Below is a small trained network, with its code and all its weights. Each question gives an input and a class and asks what happens when units are switched off, that is, made to give their printed mean instead of their output.

import numpy as np


def w(rows, s, z=0):
    codes = np.array(rows[::2]) - 128.0
    scale = np.full(codes.shape[1], s)
    scale[-1] = z or s
    return codes * scale


def f(y):
    return np.maximum(y, 0)


def log_softmax(a):
    a = a - a.max(-1, keepdims=True)
    return a - np.log(np.exp(a).sum(-1, keepdims=True))


def net(x, mask):
    res = np.array(x, float).reshape(1, 6) / 4 @ E
    y = f(res @ A[0][:, :-1].T + A[0][:, -1])
    res = res + np.where(mask, y, B[0][:, -1]) @ B[0][:, :-1]
    return log_softmax(res[-1] @ U[:, :-1].T + U[:, -1])


A, B = {}, {}
E = w([
[196,128,166,195,32],'x0',
[234,168,95,163,195],'x1',
[163,117,255,14,137],'x2',
[94,201,161,95,143],'x3',
[126,148,133,120,126],'x4',
[151,76,100,148,114],'x5',
],0.009)
A[0] = w([
[109,188,38,182,92,23],'neuron 0',
[2,49,113,81,120,211],'neuron 1',
[123,149,143,137,90,229],'neuron 2',
[94,114,87,183,134,36],'neuron 3',
[139,152,141,158,160,91],'neuron 4',
[179,133,117,114,225,112],'neuron 5',
[234,150,119,128,186,46],'neuron 6',
[165,154,210,91,101,159],'neuron 7',
[197,142,141,151,183,55],'neuron 8',
[109,132,116,185,36,168],'neuron 9',
[139,74,129,148,131,240],'neuron 10',
[181,119,133,47,83,4],'neuron 11',
[175,52,179,60,164,87],'neuron 12',
[196,180,152,177,180,23],'neuron 13',
[183,100,218,105,220,143],'neuron 14',
[37,214,183,184,138,114],'neuron 15',
[161,149,185,184,37,171],'neuron 16',
[69,81,164,114,60,112],'neuron 17',
[43,104,180,167,59,10],'neuron 18',
],0.0099,0.0027)
B[0] = w([
[111,132,104,119,68,223],'neuron 0',
[160,154,137,60,201,255],'neuron 1',
[155,130,108,126,214,171],'neuron 2',
[86,132,127,115,72,185],'neuron 3',
[88,99,110,89,77,150],'neuron 4',
[166,122,162,112,156,189],'neuron 5',
[124,79,183,33,126,193],'neuron 6',
[154,171,106,170,77,211],'neuron 7',
[106,35,211,108,138,175],'neuron 8',
[162,150,137,72,136,216],'neuron 9',
[130,163,147,190,156,176],'neuron 10',
[134,118,98,117,89,169],'neuron 11',
[104,160,2,177,55,210],'neuron 12',
[127,98,199,17,105,183],'neuron 13',
[59,202,88,137,118,218],'neuron 14',
[97,149,149,127,128,195],'neuron 15',
[158,231,136,186,205,218],'neuron 16',
[116,73,127,80,174,206],'neuron 17',
[98,14,191,75,131,195],'neuron 18',
],0.0078,0.0094)
U = w([
[163,89,201,115,158,33],'0',
[104,147,114,167,62,51],'1',
[200,169,142,177,254,152],'2',
[161,143,156,169,192,254],'3',
],0.015,0.0044)

Each question gives the input, the list of numbers given to net, and the class t.
The units are the neurons (one row each of A and B). Each row of codes is followed by its name. A weight is (code - 128) times the scale printed after its matrix; where a second scale follows, it is the last column's (A, B and U).
mask holds one flag per neuron, in row order. A switched-off neuron (its flag False) gives its mean, the last column of its row in B, instead of its output. The means were averaged over made-up inputs and are rounded, as every weight is.
A unit's drop is (log p(t) with every unit on - log p(t) with that unit switched off) / (log p(t) with every unit on - log p(t) with every unit switched off).
The circuit of an input: a set's keep is (log p(t) with only the set's units on - log p(t) with every unit switched off) / (log p(t) with every unit on - log p(t) with every unit switched off). Starting from the 12 units with the biggest drops (on a tie, the unit counted first), units are removed one at a time, each time the one whose removal leaves the highest keep (on an exact tie, the one counted first), for as long as the keep stays at least 0.8.
units of the circuit, in order: the units of the circuit, biggest drop first
k most important neurons: the k neurons with the biggest drops, biggest first
drop when u is switched off: that unit's drop, to one decimal
input [0,-6,-1,6,6,3], class 0: units of the circuit, in order -> [neuron 18; neuron 12]
input [-5,1,-5,6,-3,-1], class 1: units of the circuit, in order -> [neuron 16]
input [-5,-1,6,-6,0,5], class 1: 3 most important neurons -> [neuron 12; neuron 16; neuron 14]
input [-8,-7,7,-6,6,4], class 2: 2 most important neurons -> [neuron 1; neuron 12]
input [7,8,0,7,8,3], class 0: 3 most important neurons -> [neuron 13; neuron 6; neuron 8]
input [6,8,-7,-4,-5,-6], class 0: units of the circuit, in order -> [neuron 13; neuron 6]
input [7,-6,-6,4,7,7], class 2: 2 most important neurons -> [neuron 16; neuron 2]
input [2,4,8,0,-7,0], class 1: units of the circuit, in order -> [neuron 12; neuron 14]
input [6,3,6,-2,1,8], class 1: 2 most important neurons -> [neuron 12; neuron 1]
input [7,2,-5,-7,-3,-7], class 2: 2 most important neurons -> [neuron 16; neuron 12]
input [-7,-2,5,-1,1,3], class 2: units of the circuit, in order -> [neuron 1; neuron 18]
input [2,-3,4,-2,-1,6], class 1: 2 most important neurons -> [neuron 12; neuron 5]
input [3,-6,-3,-8,-8,6], class 3: 2 most important neurons -> [neuron 10; neuron 16]
input [6,1,4,-5,-4,-5], class 2: units of the circuit, in order -> [neuron 16]
input [-4,0,-5,4,-3,0], class 1: 2 most important neurons -> [neuron 16; neuron 0]
input [0,8,6,4,3,8], class 0: 3 most important neurons -> [neuron 6; neuron 8; neuron 13]
input [6,5,-7,-6,-1,-6], class 1: 3 most important neurons -> [neuron 0; neuron 1; neuron 3]
input [-1,-7,8,-5,3,-6], class 1: 3 most important neurons -> [neuron 12; neuron 7; neuron 14]
input [5,-4,5,4,0,-5], class 1: 2 most important neurons -> [neuron 7; neuron 1]
input [-7,7,-5,-7,-6,-2], class 0: drop when neuron 16 is switched off -> 0.1
input [-8,8,-5,6,-3,0], class 0: drop when neuron 6 is switched off -> 0.1
input [0,0,5,-5,2,4], class 1: drop when neuron 12 is switched off -> 0.2
